Below is a small trained network, with its code and all its weights. Each question gives an input and a class and asks what happens when units are switched off, that is, made to give their printed mean instead of their output.

import numpy as np


def w(rows, s, z=0):
    codes = np.array(rows[::2]) - 128.0
    scale = np.full(codes.shape[1], s)
    scale[-1] = z or s
    return codes * scale


def f(y):
    return np.maximum(y, 0)


def log_softmax(a):
    a = a - a.max(-1, keepdims=True)
    return a - np.log(np.exp(a).sum(-1, keepdims=True))


def net(x, mask):
    res = np.array(x, float).reshape(1, 3) / 4 @ E
    y = f(res @ A[0][:, :-1].T + A[0][:, -1])
    res = res + np.where(mask, y, B[0][:, -1]) @ B[0][:, :-1]
    return log_softmax(res[-1] @ U[:, :-1].T + U[:, -1])


A, B = {}, {}
E = w([
[122,126,129,138],'x0',
[123,255,106,144],'x1',
[219,135,224,149],'x2',
],0.0095)
A[0] = w([
[138,254,85,163,175],'n1',
[28,90,73,42,79],'n2',
[164,34,91,144,64],'n3',
[84,252,165,131,72],'n4',
[13,125,76,102,86],'n5',
[168,157,232,170,48],'n6',
[175,183,86,155,201],'n7',
[175,100,223,174,153],'n8',
[137,116,127,97,254],'n9',
[178,159,196,218,166],'n10',
[201,154,169,192,130],'n11',
[195,124,166,197,74],'n12',
[106,208,143,183,77],'n13',
[150,49,137,9,63],'n14',
[41,183,86,89,108],'n15',
[90,37,170,130,130],'n16',
[111,36,164,76,64],'n17',
],0.0093,0.0084)
B[0] = w([
[139,103,147,191,251],'n1',
[130,160,208,82,205],'n2',
[160,153,212,149,165],'n3',
[202,142,174,154,188],'n4',
[152,169,208,40,204],'n5',
[124,198,195,89,177],'n6',
[134,79,142,165,217],'n7',
[102,107,125,95,224],'n8',
[21,59,87,185,255],'n9',
[83,87,114,70,221],'n10',
[77,155,167,88,197],'n11',
[113,206,174,56,167],'n12',
[181,140,185,159,167],'n13',
[202,148,205,161,171],'n14',
[116,133,255,94,201],'n15',
[196,134,174,199,202],'n16',
[194,161,170,152,177],'n17',
],0.0086,0.0084)
U = w([
[129,164,143,9,48],'0',
[92,98,127,165,254],'1',
[233,138,125,194,85],'2',
[59,78,45,169,105],'3',
],0.013,0.0051)

Each question gives the input, the list of numbers given to net, and the class t.
The units are the neurons (one row each of A and B). Each row of codes is followed by its name. A weight is (code - 128) times the scale printed after its matrix; where a second scale follows, it is the last column's (A, B and U).
mask holds one flag per neuron, in row order. A switched-off neuron (its flag False) gives its mean, the last column of its row in B, instead of its output. The means were averaged over made-up inputs and are rounded, as every weight is.
A unit's drop is (log p(t) with every unit on - log p(t) with that unit switched off) / (log p(t) with every unit on - log p(t) with every unit switched off).
The circuit of an input: a set's keep is (log p(t) with only the set's units on - log p(t) with every unit switched off) / (log p(t) with every unit on - log p(t) with every unit switched off). Starting from the 12 units with the biggest drops (on a tie, the unit counted first), units are removed one at a time, each time the one whose removal leaves the highest keep (on an exact tie, the one counted first), for as long as the keep stays at least 0.8.
units of the circuit, in order: the units of the circuit, biggest drop first
k most important neurons: the k neurons with the biggest drops, biggest first
drop of u: that unit's drop, to one decimal
input [3,-5,-4], class 2: 2 most important neurons : (n16; n10)
input [2,8,1], class 2: units of the circuit, in order : (n4)
input [-6,-1,-6], class 0: 2 most important neurons : (n5; n2)
input [-3,-7,-1], class 2: units of the circuit, in order : (n16; n14)
input [-8,7,6], class 1: units of the circuit, in order : (n10; n5)
input [6,-7,-1], class 2: units of the circuit, in order : (n16; n17)
input [-4,5,-1], class 2: units of the circuit, in order : (n4; n1)
input [0,-5,5], class 0: 3 most important neurons : (n1; n12; n8)
input [-2,6,-4], class 2: 3 most important neurons : (n4; n1; n10)
input [5,-3,-6], class 0: 3 most important neurons : (n5; n2; n1)
input [4,-1,-7], class 0: 2 most important neurons : (n5; n2)
input [4,-5,8], class 0: drop of n12 : 0.1
input [2,6,-4], class 2: drop of n17 : -0.1
input [-2,-8,-8], class 0: units of the circuit, in order : (n5)
input [-2,-7,-6], class 2: drop of n16 : 0.4
input [-2,3,-2], class 3: drop of n2 : 0.2
